Below are the code and all the weights of a small trained network. Each question names an input and a target symbol and asks about switching units off, where a switched-off unit gives its printed mean instead of its output.

import numpy as np


def w(rows, s, z=0):
    codes = np.array(rows[::2]) - 128.0
    scale = np.full(codes.shape[1], s)
    scale[-1] = z or s
    return codes * scale


def norm(h):
    return h / np.sqrt((h * h).mean(-1, keepdims=True) + 1e-5)


def f(y):
    return np.maximum(y, 0)


def softmax(a):
    e = np.exp(a - a.max(-1, keepdims=True))
    return e / e.sum(-1, keepdims=True)


def log_softmax(a):
    a = a - a.max(-1, keepdims=True)
    return a - np.log(np.exp(a).sum(-1, keepdims=True))


def net(x, mask):
    ids = ['αβδηλξπτω'.index(c) for c in x.split()]
    T = len(ids)
    res = E[ids] + P[:T]
    u = 0
    for l in range(3):
        r = norm(res)
        for j in range(2):
            rows = slice(4 * j, 4 * j + 4)
            q, k, v = (r @ M[l][rows].T for M in (Q, K, V))
            z = softmax(np.where(np.tri(T) > 0, q @ k.T / 4**0.5, -1e9)) @ v
            o = O[l][rows]
            res = res + np.where(mask[u + j], z, o[:, -1]) @ o[:, :-1]
        u += 2
        y = f(norm(res) @ A[l][:, :-1].T + A[l][:, -1])
        res = res + np.where(mask[u : u + 8], y, B[l][:, -1]) @ B[l][:, :-1]
        u += 8
    return log_softmax(norm(res)[-1] @ U[:, :-1].T + U[:, -1])


Q, K, V, O, A, B = {}, {}, {}, {}, {}, {}
E = w([
[116,202,122,89],'α',
[166,75,51,97],'β',
[130,223,2,86],'δ',
[184,159,124,106],'η',
[109,129,100,173],'λ',
[130,140,29,106],'ξ',
[130,179,173,63],'π',
[118,91,135,121],'τ',
[153,25,82,188],'ω',
],0.015)
P = w([
[145,80,157,112],'0',
[82,61,74,168],'1',
[131,245,53,134],'2',
[87,70,95,163],'3',
[174,181,82,102],'4',
[91,70,101,162],'5',
[171,196,107,101],'6',
[94,70,109,162],'7',
[176,187,136,95],'8',
[96,70,112,163],'9',
[182,200,108,93],'10',
[96,71,115,165],'11',
],0.011)
Q[0] = w([
[79,61,190,171],'0.h1',
[119,167,183,118],'0.h1',
[58,159,128,103],'0.h1',
[108,159,214,58],'0.h1',
[55,153,136,158],'0.h2',
[202,189,178,51],'0.h2',
[248,155,59,202],'0.h2',
[254,190,105,128],'0.h2',
],0.0084)
K[0] = w([
[74,82,129,109],'0.h1',
[159,134,178,62],'0.h1',
[129,147,95,93],'0.h1',
[107,133,158,97],'0.h1',
[110,50,54,75],'0.h2',
[144,150,150,108],'0.h2',
[178,136,118,147],'0.h2',
[250,115,168,100],'0.h2',
],0.014)
V[0] = w([
[207,180,210,147],'0.h1',
[184,117,164,148],'0.h1',
[157,2,151,145],'0.h1',
[144,173,172,90],'0.h1',
[33,79,106,120],'0.h2',
[53,152,36,96],'0.h2',
[231,108,141,162],'0.h2',
[180,170,176,116],'0.h2',
],0.0061)
O[0] = w([
[60,89,57,10,4],'0.h1',
[164,84,103,253,96],'0.h1',
[104,181,196,135,163],'0.h1',
[158,91,70,166,33],'0.h1',
[80,81,159,165,153],'0.h2',
[42,153,127,129,210],'0.h2',
[100,230,129,105,154],'0.h2',
[177,110,150,218,59],'0.h2',
],0.0049,0.0038)
A[0] = w([
[158,169,127,117,129],'0.n1',
[136,190,109,183,148],'0.n2',
[175,65,92,144,204],'0.n3',
[106,179,69,113,121],'0.n4',
[73,76,223,80,95],'0.n5',
[136,99,133,102,3],'0.n6',
[221,254,142,101,122],'0.n7',
[64,112,97,83,27],'0.n8',
],0.0087,0.0031)
B[0] = w([
[142,174,107,129,174],'0.n1',
[142,57,182,112,200],'0.n2',
[67,165,106,140,214],'0.n3',
[95,136,97,118,216],'0.n4',
[138,1,70,50,162],'0.n5',
[146,173,160,113,129],'0.n6',
[177,69,94,181,254],'0.n7',
[20,163,53,111,156],'0.n8',
],0.007,0.0057)
Q[1] = w([
[137,159,69,98],'1.h1',
[250,99,169,95],'1.h1',
[40,145,195,130],'1.h1',
[207,101,150,214],'1.h1',
[175,113,31,63],'1.h2',
[174,53,130,141],'1.h2',
[172,73,87,118],'1.h2',
[170,206,150,198],'1.h2',
],0.011)
K[1] = w([
[173,129,147,141],'1.h1',
[146,131,158,203],'1.h1',
[43,54,70,93],'1.h1',
[230,157,85,136],'1.h1',
[97,130,113,219],'1.h2',
[181,2,128,156],'1.h2',
[87,96,137,221],'1.h2',
[170,186,158,174],'1.h2',
],0.0089)
V[1] = w([
[162,181,154,1],'1.h1',
[182,150,158,84],'1.h1',
[112,126,124,202],'1.h1',
[198,210,118,83],'1.h1',
[106,88,177,99],'1.h2',
[119,149,119,98],'1.h2',
[68,122,154,178],'1.h2',
[91,117,138,147],'1.h2',
],0.0091)
O[1] = w([
[66,84,117,150,4],'1.h1',
[81,131,3,138,45],'1.h1',
[131,37,164,115,156],'1.h1',
[30,174,63,164,75],'1.h1',
[55,168,130,120,95],'1.h2',
[161,94,186,78,91],'1.h2',
[138,122,49,54,188],'1.h2',
[96,130,160,126,173],'1.h2',
],0.0069,0.0043)
A[1] = w([
[205,178,168,84,33],'1.n1',
[71,89,109,110,167],'1.n2',
[164,144,186,131,80],'1.n3',
[89,134,190,187,75],'1.n4',
[11,120,144,93,251],'1.n5',
[212,158,111,182,133],'1.n6',
[99,49,109,106,153],'1.n7',
[186,113,79,130,125],'1.n8',
],0.011,0.0025)
B[1] = w([
[223,46,49,118,166],'1.n1',
[222,138,109,150,205],'1.n2',
[82,166,63,70,149],'1.n3',
[209,253,161,129,165],'1.n4',
[162,122,203,72,220],'1.n5',
[148,120,100,68,249],'1.n6',
[90,79,103,174,226],'1.n7',
[161,154,122,95,255],'1.n8',
],0.0078,0.0054)
Q[2] = w([
[142,125,53,200],'2.h1',
[63,3,113,148],'2.h1',
[150,23,162,125],'2.h1',
[102,52,143,170],'2.h1',
[114,95,149,117],'2.h2',
[123,195,115,110],'2.h2',
[208,61,92,77],'2.h2',
[80,49,79,173],'2.h2',
],0.012)
K[2] = w([
[141,177,47,196],'2.h1',
[89,21,245,140],'2.h1',
[167,45,176,186],'2.h1',
[48,111,137,228],'2.h1',
[2,113,53,92],'2.h2',
[149,210,155,83],'2.h2',
[197,104,125,41],'2.h2',
[112,93,65,189],'2.h2',
],0.0091)
V[2] = w([
[27,217,60,138],'2.h1',
[232,108,204,121],'2.h1',
[158,151,185,221],'2.h1',
[196,194,153,162],'2.h1',
[166,64,51,152],'2.h2',
[232,142,170,253],'2.h2',
[120,242,92,107],'2.h2',
[60,127,19,111],'2.h2',
],0.0056)
O[2] = w([
[234,80,207,28,4],'2.h1',
[26,143,192,120,208],'2.h1',
[156,143,11,205,59],'2.h1',
[107,37,113,110,142],'2.h1',
[124,154,21,160,250],'2.h2',
[96,152,124,230,158],'2.h2',
[2,204,246,151,70],'2.h2',
[56,99,100,82,97],'2.h2',
],0.0044,0.0036)
A[2] = w([
[201,123,133,200,154],'2.n1',
[199,183,176,227,209],'2.n2',
[201,34,220,246,68],'2.n3',
[151,24,140,180,159],'2.n4',
[98,74,148,139,32],'2.n5',
[88,11,200,222,2],'2.n6',
[140,80,1,73,119],'2.n7',
[124,115,99,211,64],'2.n8',
],0.0086,0.0039)
B[2] = w([
[145,164,120,67,170],'2.n1',
[165,221,138,147,166],'2.n2',
[72,237,125,147,166],'2.n3',
[178,104,85,127,171],'2.n4',
[139,10,156,157,131],'2.n5',
[139,171,233,214,148],'2.n6',
[58,163,167,134,249],'2.n7',
[90,103,2,79,146],'2.n8',
],0.0095,0.011)
U = w([
[13,142,135,121,101],'α',
[142,204,190,132,117],'β',
[76,157,132,87,50],'δ',
[119,149,77,223,98],'η',
[138,39,108,83,186],'λ',
[131,124,188,64,164],'ξ',
[65,69,29,152,50],'π',
[150,78,149,159,254],'τ',
[255,88,114,126,121],'ω',
],0.013,0.0058)

Each question gives the input, a string of symbols that net reads in full, and the target symbol t.
The units are the heads (4 rows each of Q, K, V and O) and the neurons (one row each of A and B). Each row of codes is followed by its name. A weight is (code - 128) times the scale printed after its matrix; where a second scale follows, it is the last column's (O, A, B and U).
mask holds one flag per unit, layer by layer, with each layer's heads first. A switched-off unit (its flag False) gives its mean, the last column of its rows in O or B, instead of its output. The means were averaged over made-up inputs and are rounded, as every weight is.
A unit's drop is (log p(t) with every unit on - log p(t) with that unit switched off) / (log p(t) with every unit on - log p(t) with every unit switched off).
The circuit of an input: a set's keep is (log p(t) with only the set's units on - log p(t) with every unit switched off) / (log p(t) with every unit on - log p(t) with every unit switched off). Starting from the 12 units with the biggest drops (on a tie, the unit counted first), units are removed one at a time, each time the one whose removal leaves the highest keep (on an exact tie, the one counted first), for as long as the keep stays at least 0.8.
units of the circuit, in order: the units of the circuit, biggest drop first
most important unit: the unit with the biggest drop
top k neurons: the k neurons with the biggest drops, biggest first
k most important neurons of layer l: the k neurons of layer l with the biggest drops, biggest first
which heads matter: for each layer, one digit per head in row order, 1 if its drop is at least 0.15 and else 0, layers parted by /
drop of u: that unit's drop, to one decimal
input α λ λ, target α: 2 most important neurons of layer 1	[1.n6, 1.n2]
input ξ τ ω, target ξ: most important unit	0.n7
input ξ ω ω τ τ, target ω: which heads matter	10 / 00 / 00
input π λ ω, target π: units of the circuit, in order	[1.h1, 2.h2]
input ω ω π τ α π, target λ: which heads matter	01 / 00 / 00
input λ π ω ω ω λ δ, target ω: units of the circuit, in order	[1.h1, 1.n1]
input λ ω ξ ω λ δ δ π, target λ: units of the circuit, in order	[0.n5, 0.h2]
input λ λ η α ω ω δ ξ, target α: top 2 neurons	[1.n7, 0.n7]
input β λ π ω ω, target π: which heads matter	00 / 10 / 00
input δ ω α τ τ, target α: which heads matter	10 / 11 / 01
input α λ ω, target α: top 2 neurons	[0.n2, 0.n7]
input ξ β λ ω τ β β ω ξ τ, target τ: top 3 neurons	[0.n5, 2.n6, 0.n7]
input τ λ ξ λ ω, target ξ: top 2 neurons	[0.n3, 0.n7]
input ω δ δ η, target ω: units of the circuit, in order	[0.n7]
input δ ω π ω π β α ω λ ξ β ξ, target α: top 4 neurons	[1.n7, 2.n7, 1.n4, 0.n7]
input β α ω, target β: 4 most important neurons of layer 1	[1.n7, 1.n5, 1.n8, 1.n1]
input τ β ξ λ λ α ω ω ξ, target ω: top 3 neurons	[1.n1, 2.n3, 0.n3]
input α ξ λ, target α: top 2 neurons	[0.n2, 1.n5]
input β ω ω, target β: top 2 neurons	[0.n3, 0.n7]
input ξ δ β λ β π λ π λ ξ α α, target ξ: most important unit	1.n5
input ω τ ξ, target ω: top 2 neurons	[2.n3, 1.n1]
input δ η ω δ β τ δ λ, target β: top 2 neurons	[1.n4, 0.n7]
input α β ω, target α: top 2 neurons	[0.n7, 0.n2]
input ω ξ β ξ ω ω α, target ω: drop of 0.h1	0.8
input ξ α ω α ω ω τ, target ω: drop of 2.n3	0.2
input ω α λ ω ω η ω λ λ, target ω: drop of 0.n7	0.7
input λ ω ξ λ π λ β π ω π π, target ω: most important unit	0.h1
